What can hang from each mark
babos: tabi vedu
labid: lubu zafi zilad
nomas: fakev fizi punup tabi
paleg: sosag
punup: fizi zafi
segit: paleg
vedu: nomas sibur tabi
fizi: paleg punup
sosag: fakev paleg punup segit
vonefak: nomas
tabi: lubu sibur vedu vonefak zilad
fakev: babos labid paleg
zafi: nomas segit
lubu: babos
zilad: punup vonefak

Every row comes from one small tree of marks. Brackets hold a mark, then the marks that hang from it, in alphabetical order. Every link used is in the known rows. Which tree was each row made from?
Known rows
{babos {vedu sibur {tabi lubu {zilad punup}}}}: [ -56  -65  341   54  407 -248  277 -219 -613  -16 -489  425   45  233
   49  428  469 -349   -8 -141  202 -243 -113  365  148   56 -355 -199
   12   38 -221   -3  169  -22 -206 -415  333   27  109 -253 -143  446
 -248  -44  118 -323  297   -2   54   87  152 -442  -19]
{lubu {babos tabi {vedu nomas sibur}}}: [-306  160  472   -3  319 -298   63  189 -429  146  -80  393 -413   82
  -92  399   64  140   97  208 -141 -276 -347   58 -569   45 -435 -171
   46   77 -405 -124 -224  296 -189 -243   32   25   49   86  117  328
   61 -135 -217 -341  277  385 -140  224   22  232   45]
{zafi {nomas {tabi zilad}} segit}: [ 147  -57  -23  104   19   20  -50  -18 -318 -121 -240  309 -191  137
  224  376  -91   69 -231  -25   59  -84   96  342   31   10 -172 -198
   12  120  -73  -16 -274  -84   15  205   24  183 -217  133  -17  264
   14  106  -15   60  165   74 -215 -327 -173 -189   79]
{sosag {fakev babos} paleg punup segit}: [-362 -371 -148 -182 -239 -381   20  -75 -260  270  126  253  471  194
 -106  408  -60 -372 -324    2 -461  298  181 -231 -530 -258  364   83
 -691 -349   17 -124 -232 -305  283  -38  411    0   50   -1 -375 -306
  -81  243  -30 -234  481  -61  447  307 -367 -111 -339]
{lubu {babos {tabi sibur}}}: [ -66  123  386  -68  146 -170 -429  166    1   26  260  279   23  112
 -262  205 -207  273   55  547   85  -34 -428   49  -96 -125 -486 -170
 -356  -38  -40 -302   72   69  -61  -64  -83 -177  212  -33  235  476
  -43  -12 -159  -47  343  452 -201  -78  115  273   74]
{nomas fizi {tabi lubu vonefak}}: [ -43  189 -181 -137  -94 -288 -268  118 -254  -94   18 -248   60 -150
   41  -68  233  222  -21  127   88   66 -224  137   79 -533  -20 -220
  -54  -53  168  -50  273   -4    3  108  176  -83 -115 -426  118  519
   92   65 -251   59  -46   32 -190  -95  159  -65 -333]
{lubu {babos {tabi {vedu sibur} zilad}}}: [-201   36  392 -127   75 -285   42  207 -188  -51  -59  467 -158  279
 -102  511  -92   40   89  381  147 -320 -212  219 -278  113 -495 -432
 -166 -130 -186 -123  -12  102  -46 -139  291 -185  -38   61  291  558
  -85  -27  -24 -343  474  379 -165    0  162   80  163]
{nomas punup {tabi lubu}}: [  76  180 -326  -34   21 -165   10   32 -138  108  -32  106  -57  203
  -33  -74  186   31  134 -248   65 -153 -219  -34   10 -417 -147 -217
  -65  109  -20 -230  192 -179  -13 -106   58 -117  -67 -327  -72  188
  -98  161   64  125  129 -176 -167 -135 -102  -73 -215]
{labid {lubu babos} {zafi nomas segit}}: [-710 -153  300  375  222  288 -313 -161  319   52  110  -40  -43 -155
   13  129   56  121 -412    4 -131   19  -12  605 -182 -172 -200  307
  -50  249   45 -295 -130  193 -119   -5 -123 -439  -68  112  -33   35
   58  264  -15  126  158  -31  -64  102 -128 -116   91]
{segit {paleg {sosag fakev}}}: [ 200   -7  228 -180 -169  209   58 -158  140  119  154 -257  107  222
   20  -77   59 -158  314 -178  -31  349  246  -14  140  316  157   76
  224   20 -254   -2 -123  172 -257  -99   74  -14   90  -41   61 -432
   72  167 -329   22  125   -5  132  280   37  140  -48]
{zilad {punup fizi {zafi {segit paleg}}}}: [ 267 -370  168  296   98  301  -66 -386  449    8 -142  457  434 -119
    4 -207  -39  147  302 -159  241 -120  191  -20  120  175  362  130
 -179  271  294  330  142 -211  -62  -59 -338  217  192  163  -69 -227
 -113 -111 -121  605 -557 -375  -58 -155  146 -156  287]
{nomas {punup fizi zafi}}: [ 150 -154 -344   19    2  -97  -81   48  255   76  241  220  104 -118
 -197 -343  -86   -1  398 -275  128 -111 -233  -93  197    2  156   42
   -6  130  306  202  162   57   53 -243 -536   60 -171  -13   72 -146
  197  -57  142  359 -419 -262 -202 -162   83  -24  144]
{nomas {fakev babos paleg} fizi tabi}: [ -81 -143 -197 -257 -211 -108  325  193   20  -47  214 -318   94 -245
 -109 -125 -438   68 -161  159 -343  -28   47 -388 -402 -390  290   92
  -91 -388  -35 -170   -2   91   70  232  277  472  170   12  -94  -38
 -124 -110 -411    3  -87  208  318  -31 -220  -61 -188]
{nomas {fakev paleg} fizi tabi}: [  42 -210 -260 -205 -167 -144  202  242  -81    1  278 -280   33 -144
   76 -186 -364  177  -66  132 -312  -56  -40 -213 -178 -232  405  146
   59 -203   53 -113 -137  -15  -55  255  179  406  142 -109   38 -138
  -12 -101 -291   17 -183  -54  223 -206 -164  -49  -34]
{fizi paleg {punup zafi}}: [  77  194 -220   68   -5  461 -322  -22   11  133  -49  -42 -314    5
 -101 -335   55   35 -192 -191  115  131  -60  -17   21  381    7   10
   82  262   32  104  204 -188   35  117  -86 -218   83 -159   82 -464
   94 -173  467   24  -28 -175  -86 -204   23  228   96]
{vonefak {nomas {fizi paleg} {punup zafi}}}: [   0  200 -498   10  141   82 -132  305    0   71   81 -240 -339 -137
  106 -432 -207  151   95 -302  -65 -199  181  -84  402   76  204  153
  245   18  130  122  151   25  170  267 -259    5 -513   -6  144 -264
  124   29  462  283 -221 -444 -118 -225  161   34  309]
{zafi {nomas {punup fizi}} segit}: [  98  -51 -319  306   56  -20   71    5  237  164  126  171 -126  -18
   82  -39 -100   68 -197  -80   81 -332 -115 -166  189  -73  225  224
 -125  175  219  212 -160   84   98  -37 -530  207 -309  175   50  -14
   57  -83  136  372 -368 -151  -13 -188 -193  -23  229]
{vonefak {nomas fakev {fizi punup} tabi}}: [-119   53 -395  105  122 -154  102  389   32 -265  332 -381  -90  -81
  162 -124 -140  287 -306  172 -254  -73    7 -372  -56 -366  258 -172
  384 -356   16 -118  -34  -23   67  187 -161  257 -116   26    5 -169
  181   21  352 -273  -75 -187  168 -349 -122  115  143]
{nomas fakev {tabi vedu vonefak}}: [ -28   46  -70 -333 -425  -89  -33  259   53 -124  105 -181    7 -134
   91  -67   82   94  466  176  -27  -16 -359   90   84 -135   44 -511
  184  -81  -88 -114    4 -134  -45   72  488 -117   69  -82  241   58
   53 -133 -184 -475   74  104   35   -1   24  143 -207]
{nomas {fakev paleg} {punup fizi {zafi segit}} tabi}: [ 125 -465 -426  -70   27  254  149  -35  299   78   39   60  223 -330
   75 -149 -367  151  107 -209  -20 -327  114 -209 -462 -314  641  120
 -108  113  240   71 -130 -270   52  168 -266  412   60  246 -210 -275
  -59 -187  -94  509 -628 -419   39 -382 -320 -253   41]
{babos {tabi lubu sibur {vonefak nomas}} vedu}: [-303  425  463  318  207 -182 -489  327 -399 -279 -456 -173  -39  164
  119  166  196   -9 -119  360  264   22 -341  194  479    2 -542 -272
 -180    1  -66  -76  162  -87   12 -112  -19 -490 -159   54  366  679
 -213 -236 -103 -377  252  251 -232  150  285   55  176]
{segit {paleg {sosag {fakev {babos vedu} labid}}}}: [ -55  268  256 -236 -253  157  421   63  159 -254 -100 -336  365  403
 -260  -63   27 -390  407 -455 -242  418  487 -232  -12  263 -175  -86
  -55 -205 -543   59  -10  315 -255 -347  399  -42  224  416 -181 -542
  -65   61 -439  -48  122   50  162  742   72 -131 -218]
{lubu {babos {vedu sibur}}}: [-403   81  319 -176  186 -201  -19  203   12   96  196  106 -217  176
 -122  203  -48   41  340  -12   -8  -44 -274   92 -259    9 -424 -177
   90   17 -267    8  -78  411 -303 -413  140 -110  -13   -9  196   19
   79  -48  -41 -236  171   47   80  313  245   12  115]
{fizi {punup {zafi nomas segit}}}: [  39   23 -200  243  172  305 -162  -14  122   51   -2  155 -264 -139
  156  -10   15  133 -421 -294  145  -40 -215  216   11  296    7  -89
  127  324  169  150 -176   53   31  115 -322  -95 -165  187    8 -276
   36 -148  317    6 -301 -118 -179 -414 -176   42   24]
{tabi sibur vonefak {zilad {punup zafi}}}: [ 255 -100  145  -98  187  -15 -658 -154   -3 -190 -109  406  418 -212
    8  130   20 -192  353   42  356   22 -326  497  707  261 -384 -166
   69  274  444  296  209  -16   93  -63   44 -392   49 -102   76  283
  -87  167   87   64   58  225 -212 -324  479 -231 -203]
{labid lubu {zilad {vonefak {nomas {fizi paleg} tabi}}}}: [  29  -72  126  452  -97  -13   55  344  108 -155  164 -485 -117   81
  164  194  107  -26 -364  240 -420   74  462   76  -61 -426  118  698
  -46  -66  138 -121   86 -335  230  586   23   -7  -43 -224 -193  300
  254  666   91  -85 -130 -268  116   36  126   42  437]
{fakev {babos tabi} {labid lubu zafi zilad} paleg}: [-582 -283  425  511 -286  224  383   57  140 -227 -124 -237  353  360
 -317  405 -138 -409 -639   65 -517  255  401  166 -342  -81 -485  592
 -613 -125  -22 -247  166 -204  278 -135   95 -212  429  164 -360  264
 -177  144 -557  152  -19  469 -315  501 -174  -18  -16]
{zilad {punup {fizi {paleg sosag}} zafi} vonefak}: [ 516  183  129  109   -9  402  113 -455  521  -30   41   24   47 -389
  -83 -484  402  -58  368 -265  378  -35   40 -167  297  297  314  535
  360  488  236  352  141   25  220  -21   25  146  288   29 -401 -346
   49  124  422  203 -517 -213  129  163   99   10  203]
{segit {paleg {sosag {fakev babos} {punup fizi}}}}: [ -94 -125  138  -82 -123  -53  304 -449  354   29  -23 -165  280   60
 -181  -81   74 -272  207   65  -20  245  385 -481 -234  -37  298  281
 -271 -291 -111    8   29  110   71 -286 -126  246  151  150 -178 -356
  -47   94 -268  187   29  -64  432  441  -73  122 -146]
{vonefak {nomas fakev fizi}}: [-200   -5 -154   22  -25 -121   89  313  159  -79  444 -381   14 -127
  114 -213 -291  161 -104   96 -216   -7  -26 -190  456  -28  209  -33
  512 -277  -33   41  -80  120  -74   40  -66   80 -306  -47  332 -124
  234  -21  174 -288  -13  -39  152  -67    7   85  401]
{punup fizi {zafi nomas {segit paleg}}}: [  86 -322   72  241  -24  379 -145 -247  255    3 -193  241 -110 -101
  119 -157 -223  181   24 -158  223    2  241  198  -27  351  275  127
 -196  228  267  293  -71   61  -72   71 -483  216 -168  256  214 -187
   -9 -253 -262  394 -450 -172 -130 -111   43   51  248]
{paleg {sosag {fakev labid} {punup fizi zafi}}}: [  -2  -55 -217 -336  -89 -174  228 -233  287 -188  259 -146  335   54
 -141 -166  173 -145  303 -459  -49  335  173 -122  -17  164   66   66
  190   20  -11  186  -90   48   -1 -453 -147   23   54  223 -247 -479
  291  124  214  136 -496 -315  -76  178  -23  -33 -139]
{vedu {nomas fakev {fizi paleg}} sibur tabi}: [ 204 -129 -139 -448   10   95  270  -18 -549  440  187 -236 -548 -337
  135  170  -84  195 -281  299 -299 -131   88  -46 -400   -2  305    4
  470 -197 -335  -83  -93   44 -197  329  233  531   14 -487   95  150
  231 -238  -54 -276  206  397  190  -51  -65  332  -88]
{vedu {nomas punup {tabi sibur}}}: [ 661  116 -256 -158   47 -341 -147  164 -318  171  103  365 -186   95
   82  181  -64  119  391  173 -102 -173 -265  -92   17 -209 -307 -186
  162   78   15 -210 -139  -16  -21  292 -159  105    7 -212  -73  251
   12  217   -2  191  207  203 -123 -426   78  103 -272]
{punup {fizi {paleg sosag}}}: [ 307  227  122  148 -229  270  113 -254  208   93   41 -243 -270   56
  -77 -378  139   75   89  150  231  196  304 -300  291  221  111  317
  336   85 -182  157  116   62   12    9 -171  156   30 -115   89 -193
  269 -204  225  187 -122   -5   73  233  -18  184  371]
{vedu {nomas {fakev {labid zafi}}} sibur tabi}: [-128 -202  -71 -492 -160  295  429 -174 -373   91  177  -90 -194 -105
   25  434    1  -45   39 -150 -308  103   35  278 -403  143 -332 -355
  624  -19 -334 -107 -182  166 -224 -255  356  276  201 -231 -217   15
  137 -153 -122 -258  239  652 -216  278    4  249 -313]
{zafi {nomas fizi {tabi lubu sibur}}}: [ 282  188 -120 -135  116 -521 -304  160 -362 -109   81 -116 -247  123
  175  -95  -56  283 -298  282   58   97 -178  167   88 -311 -208  -96
  -84 -217  193 -232   -7  171  -37  345  -54   76  -98 -253  184  601
 -132  118  -92    0   48  103 -122 -414   67  -85 -327]
{zilad {punup fizi zafi} {vonefak {nomas {tabi vedu}}}}: [ 336   55   33  151  -52 -261  180  114  297 -475  -12  346   54 -134
  137 -184  302   11  693 -215  184 -339 -205  -89   84   30   47   -2
  291  237  394  146   41 -110  293   71    8  211   35  331 -254  -11
 -107  193  421 -129 -679 -400  126 -175  301  -78  371]
{punup fizi {zafi {segit {paleg sosag}}}}: [ 454 -240  256  190  -94  464  128 -383  491    7 -110   96  206 -180
   72 -197  -29  246  424 -102  390  183  477   24  125  228  327   14
  192  138   26  270    4   95 -173   52 -395  218   -3  200  -20 -234
  151 -202 -223  574 -458 -206 -184   46   80  -87  318]
{fizi {paleg {sosag {fakev babos} segit}} {punup zafi}}: [  88   50  -38 -294  -33  372   15  -99   61  151   10 -320  134  -65
 -130 -107   56 -160 -505 -261  -98  426  443 -251 -438  -10  269  -27
   82 -247 -257   30   55 -164   77  293  119 -108  130  232 -456 -593
  124  197  235 -103  218  -83  141  104 -361 -124 -409]
{labid lubu {zafi {nomas punup}}}: [-386 -119 -176  366   92    7 -135   81   97  105  139 -205 -168  -34
   40 -141  116 -175 -210 -292 -214  -12 -249  416  287    0  -86  388
  -29  188  191 -239  -17  159   65 -190 -328 -329 -208  -56  -84  -81
  -37  263   19  111   91  -80 -115   96 -120   14  -89]

Which tree is each row?
[-381   81   51  293  257 -309   14  503 -185 -158 -144 -189 -267   -9
  125  295   60  -21  119  108   97 -368 -309 -216   30 -170 -121  -46
 -148  -41   20  242   75  155  218 -502 -515  198 -414  296  124  472
   -4 -348 -132  -56 -315  146 -148  317  226  252  319]
{babos {tabi {vonefak {nomas {punup fizi}}}} {vedu sibur}}
[ -11  -84   38   71   45  190  208 -444  175   37 -303  129 -416 -127
  238 -217   85   35  435 -378  207   94  164  276  283  568   -9  104
  118  199   46   44 -153  273   75 -142 -151    6 -194  119  -33 -521
 -120  -90  -81  -20  -81 -160  -53  121  -37  241 -191]
{segit {paleg {sosag {punup {zafi nomas}}}}}
[ 626  385  360  144  -83 -233 -149    5 -452  -71 -460  605  163  181
   18  343  285 -226 -118  551  320 -275 -353  229  272  297 -360 -232
  -95  167  147  -85  -84 -289   21  458  447 -530  158 -193  170  818
 -291  255  138 -409  683  451  -97 -288  177 -103   10]
{babos {tabi lubu sibur {vedu nomas} {zilad vonefak}}}
[-407   84  205 -101  126  107  -35 -265 -163  148  -23  337 -107   21
 -261  169  273   50   59   67  139 -147 -170  283 -195 -284 -389 -176
 -119  133 -151 -332  312  103 -213 -174  215 -251   72 -410  117  259
   53   -6   29 -249  353  141   42  105   40   34  -39]
{vedu {tabi {lubu babos}}}
[ 378  226  198    1 -136 -276 -254   11 -177  -92 -259  333  227  464
   14   53   47 -217   43  381  380   30 -102  284  651  281 -478 -406
   -1 -103   60  -49  118 -161 -183  238  351 -652  -17 -269  473  484
 -220   98  271 -234  602   62  -28 -321  317 -354   99]
{tabi lubu sibur vedu zilad}
[ 183  156 -183  150   51  629 -286  -84  112  213 -110  -14 -153  -80
   20 -158   33  185 -384 -153  169   69   77    7  -66  257  171  -55
   43  309  -18  136   75 -347  -18  300  -78 -165   77  -21  -17 -384
   73 -189  477  253 -121 -283 -146 -318  -80   48  202]
{fizi paleg {punup {zafi segit}}}
[-159  242 -193  -60 -182  249  838  136  411 -141  -65 -303  243   47
 -208 -199 -185 -386  275 -494 -239 -131  272 -503  203   88  -55  132
  155  -86 -369   87  -68  333  -16 -304  411  -30  145  453 -332 -684
 -223 -207  -72  -99  -57   53  319  543 -265 -273 -192]
{nomas {fakev {babos vedu} labid {paleg sosag}} punup}
[-160   45 -436  116   90  -87   41  204  135   -2  419 -290 -182 -168
   62 -319 -151  113 -611  104 -202  -77 -279 -212  177   38  377  107
  169 -190  194   65 -145  249   15   70 -174   72  -74  -35  195 -318
  126  -83  268 -369  -57  -18  219 -295 -276  155 -109]
{zafi {nomas fakev {fizi punup}}}
[ 334   56  -18 -213  109 -693  244  407 -648   37   81   29 -370   26
  205  179   51  237  255   99 -289  -48 -137  -41 -375 -184  -51 -211
  377 -228 -264  -30 -297  296 -230  130   17  505  -87 -112  -29  322
  197   -7 -243  -50  -85   32  -91  -86  150  -77 -109]
{babos {vedu {nomas fizi tabi} sibur}}
[ -74  -75 -194    8  -59   63 -181 -269   66  147 -129   85 -193  -88
 -112 -396   29   61  126  -22  143   74   40 -114   20  249  208  225
 -188  131  156  137  170 -314  158  -82 -235   56   -5 -133   92 -293
  109 -208  363  247 -221 -404    1  -32   34  178  221]
{sosag {punup {fizi paleg} zafi}}
[-112   97  216 -166  -15  -55   19   62 -151 -126 -322 -210  176  117
 -100  -69 -214 -188 -128  206  -41  101    2 -193 -322 -257 -175  -90
 -274 -286 -197 -301   35  -81 -138  130  475  -65  386   39    6  154
 -494 -186 -317 -261  308  134  358   77 -113 -334 -299]
{nomas {fakev {babos vedu} paleg} {tabi lubu sibur}}
[ 489 -219  -66  193   24  412  214 -304  566  119  -79  168  240 -198
   70 -241  -38  181  543 -263  348  -90  433 -102  181   52  458   70
   70  155  130  261   31  105  -72    6 -524  196 -114  234 -157 -324
   73  -95 -112  762 -480 -388 -180  -36   11 -154  169]
{nomas {punup fizi {zafi {segit {paleg sosag}}}}}
[  64  152  170  -21  -25   31 -672 -147 -195  -79 -254  101  284  101
   -9  263   73 -230 -116  348  437  147 -187  423  630   58 -518 -257
  -62  139  254  146  266  -81  -73   27  189 -685  -91 -441  386  626
  -86  127    1  -90  568  396 -124 -150  397 -181 -160]
{tabi lubu sibur vonefak zilad}
[ -37   58   38 -228 -202  292  477 -340  389    0 -106 -172  473  187
  -64  287   20 -162   54 -319 -153  258  583 -293 -198    0   -7  -76
 -197 -115 -391   11 -119  -76  -53 -173  383   18  193  319 -419 -453
 -155  179 -244  282   89    6  175  458 -130  -30 -275]
{zafi {segit {paleg {sosag {fakev babos labid} punup}}}}
[-674  203  196  196   29  259 -228   44  -49 -131 -176 -363  -41 -147
   81   79  120   29 -421  142  120  -89 -270   87  270  -97 -139 -252
  142   67  -88  -64  194 -240   97 -238  145 -410 -219 -108  357  372
  -57 -206  -58 -600  244  381 -115  200 -124  318  122]
{babos {tabi lubu {vonefak {nomas fakev}}}}
[-298 -532 -477 -249   45 -613 -174   80 -453  173  225  190  171  -69
  239   65 -125  -97 -395 -226 -477  221  138  225 -354  -25  754  242
 -519 -279  437   29 -479  -49  277  235   58  115 -287   94 -215 -418
   78  255   78 -171  -44 -509  177 -159 -342 -209 -444]
{sosag fakev paleg {punup {zafi {nomas fizi}}} segit}
[ -82   78  105 -203   17 -275 -346  -47 -183  114  -29 -210  106  154
 -319   37 -130 -111 -502  628 -116  184  -59 -533 -506 -174  121  261
 -871 -394  -82 -227  120 -432  296  -17 -131  227  348   84  -26  332
 -199  -61  -49  144  232  213  178   97 -135  318  -82]
{sosag {fakev {babos {tabi sibur}}} {punup {fizi paleg}}}
